Here is a tiny trained network, its code and every weight. The questions are about switching its units off for an input and a target symbol, where a switched-off unit gives its printed mean instead of its output.

import numpy as np


def w(rows, s, z=0):
    codes = np.array(rows[::2]) - 128.0
    scale = np.full(codes.shape[1], s)
    scale[-1] = z or s
    return codes * scale


def f(y):
    return np.maximum(y, 0)


def softmax(a):
    e = np.exp(a - a.max(-1, keepdims=True))
    return e / e.sum(-1, keepdims=True)


def log_softmax(a):
    a = a - a.max(-1, keepdims=True)
    return a - np.log(np.exp(a).sum(-1, keepdims=True))


def net(x, mask):
    ids = ['ΓΣΨαβζηλμξτω'.index(c) for c in x.split()]
    T = len(ids)
    res = E[ids] + P[:T]
    q, k, v = (res @ M[0].T for M in (Q, K, V))
    z = softmax(np.where(np.tri(T) > 0, q @ k.T / 3**0.5, -1e9)) @ v
    res = res + np.where(mask[0], z, O[0][:, -1]) @ O[0][:, :-1]
    y = f(res @ A[0][:, :-1].T + A[0][:, -1])
    res = res + np.where(mask[1:25], y, B[0][:, -1]) @ B[0][:, :-1]
    return log_softmax(res[-1] @ U[:, :-1].T + U[:, -1])


Q, K, V, O, A, B = {}, {}, {}, {}, {}, {}
E = w([
[57,137,153],'Γ',
[134,131,70],'Σ',
[129,134,65],'Ψ',
[133,127,71],'α',
[131,129,68],'β',
[129,77,110],'ζ',
[112,115,49],'η',
[108,49,106],'λ',
[116,7,156],'μ',
[148,157,55],'ξ',
[131,124,73],'τ',
[141,97,103],'ω',
],0.017)
P = w([
[122,141,185],'0',
[49,137,138],'1',
[148,128,138],'2',
[84,105,105],'3',
[160,116,120],'4',
[91,89,76],'5',
[169,110,102],'6',
[98,69,62],'7',
[183,98,93],'8',
[7,114,111],'9',
],0.016)
Q[0] = w([
[102,53,26],'H1',
[50,55,31],'H1',
[184,188,252],'H1',
],0.014)
K[0] = w([
[250,65,70],'H1',
[239,60,29],'H1',
[57,206,185],'H1',
],0.013)
V[0] = w([
[242,46,215],'H1',
[177,172,169],'H1',
[5,49,70],'H1',
],0.016)
O[0] = w([
[234,37,206,255],'H1',
[188,73,101,56],'H1',
[70,248,196,229],'H1',
],0.016,0.0098)
A[0] = w([
[92,182,111,126],'N1',
[109,54,185,255],'N2',
[105,36,42,28],'N3',
[41,28,115,179],'N4',
[199,128,31,119],'N5',
[83,43,156,42],'N6',
[132,185,151,115],'N7',
[226,178,66,95],'N8',
[60,102,69,181],'N9',
[179,93,82,91],'N10',
[15,144,159,176],'N11',
[201,168,108,198],'N12',
[100,64,106,96],'N13',
[209,99,71,130],'N14',
[196,154,96,95],'N15',
[192,143,155,106],'N16',
[175,85,104,112],'N17',
[134,116,177,245],'N18',
[180,115,133,171],'N19',
[99,197,152,145],'N20',
[180,89,137,160],'N21',
[165,144,150,79],'N22',
[121,52,102,110],'N23',
[44,1,156,148],'N24',
],0.0092,0.0053)
B[0] = w([
[202,153,147,170],'N1',
[89,131,8,254],'N2',
[115,218,155,145],'N3',
[204,59,127,161],'N4',
[121,138,181,143],'N5',
[98,124,219,176],'N6',
[103,145,135,157],'N7',
[181,113,206,137],'N8',
[157,90,159,170],'N9',
[118,88,104,137],'N10',
[128,54,167,203],'N11',
[126,198,125,146],'N12',
[142,153,134,139],'N13',
[159,72,98,142],'N14',
[167,92,162,133],'N15',
[110,149,194,189],'N16',
[143,103,114,150],'N17',
[60,139,61,225],'N18',
[162,163,133,178],'N19',
[82,132,79,177],'N20',
[168,132,138,195],'N21',
[111,112,156,163],'N22',
[86,166,137,144],'N23',
[170,192,142,202],'N24',
],0.018,0.019)
U = w([
[96,121,179,71],'Γ',
[140,94,108,116],'Σ',
[126,85,110,2],'Ψ',
[139,78,86,188],'α',
[134,77,99,95],'β',
[145,124,40,132],'ζ',
[117,107,150,101],'η',
[94,94,73,31],'λ',
[126,221,115,198],'μ',
[190,174,184,182],'ξ',
[131,80,85,111],'τ',
[191,118,1,175],'ω',
],0.0083,0.003)

Each question gives the input, a string of symbols that net reads in full, and the target symbol t.
The units are the heads (3 rows each of Q, K, V and O) and the neurons (one row each of A and B). Each row of codes is followed by its name. A weight is (code - 128) times the scale printed after its matrix; where a second scale follows, it is the last column's (O, A, B and U).
mask holds one flag per unit, heads first, then neurons. A switched-off unit (its flag False) gives its mean, the last column of its rows in O or B, instead of its output. The means were averaged over made-up inputs and are rounded, as every weight is.
A unit's drop is (log p(t) with every unit on - log p(t) with that unit switched off) / (log p(t) with every unit on - log p(t) with every unit switched off).
The circuit of an input: a set's keep is (log p(t) with only the set's units on - log p(t) with every unit switched off) / (log p(t) with every unit on - log p(t) with every unit switched off). Starting from the 12 units with the biggest drops (on a tie, the unit counted first), units are removed one at a time, each time the one whose removal leaves the highest keep (on an exact tie, the one counted first), for as long as the keep stays at least 0.8.
circuit, biggest first: the units of the circuit, biggest drop first
most important unit: the unit with the biggest drop
top k neurons: the k neurons with the biggest drops, biggest first
drop when u is switched off: that unit's drop, to one decimal
input τ μ μ μ μ μ μ β, target μ: top 3 neurons => (N11 N16 N2)
input μ β ω ω Ψ ξ Γ ξ Γ β, target Γ: circuit, biggest first => (N11 H1)
input μ ξ ξ ζ, target ξ: circuit, biggest first => (H1 N2 N3 N18)
input Γ ξ μ Ψ μ μ Γ ω ξ τ, target ξ: most important unit => H1
input μ η μ μ Ψ Γ η μ, target Γ: circuit, biggest first => (H1 N11)
input ξ Γ μ α ξ Ψ Σ, target ξ: top 2 neurons => (N2 N18)
input β τ ξ ω μ η, target μ: top 4 neurons => (N11 N16 N2 N4)
input β η μ α μ ξ ω α, target ω: circuit, biggest first => (H1 N11 N16)
input μ β μ Σ ξ α, target ξ: circuit, biggest first => (N2 N18)
input μ μ β ξ η ω ζ ξ λ μ, target λ: top 2 neurons => (N2 N18)
input β Γ ξ Γ, target ξ: top 2 neurons => (N2 N3)
input ω η τ μ ω ξ, target ω: circuit, biggest first => (H1 N6)
input μ β ξ Σ ξ, target ξ: top 4 neurons => (N2 N18 N8 N5)
input ω μ μ ω ξ λ β ξ α, target ξ: circuit, biggest first => (N2)
input μ Ψ Γ α, target Γ: top 2 neurons => (N11 N2)
input α ξ μ μ λ ω, target λ: top 4 neurons => (N20 N24 N6 N16)
input λ β Γ α Ψ β ω Γ, target ω: circuit, biggest first => (H1 N16 N11)
input μ ξ μ Γ Σ μ ω, target ω: circuit, biggest first => (H1 N6)
input β ξ ζ Γ τ μ ξ ω ξ η, target ξ: top 2 neurons => (N2 N3)
input τ α ω μ β μ μ μ ω ξ, target ω: circuit, biggest first => (H1 N11 N16)
input μ μ μ ω β μ μ Γ, target μ: top 3 neurons => (N2 N11 N24)
input μ ω Γ β μ η τ ξ Γ Σ, target Γ: top 3 neurons => (N2 N11 N18)
input α ξ ξ Ψ, target ξ: top 4 neurons => (N2 N3 N18 N5)
input μ Σ Ψ α ξ τ, target ξ: top 4 neurons => (N2 N3 N18 N5)
input ω ξ ω τ α ξ μ Ψ, target μ: drop when N19 is switched off => 0.1
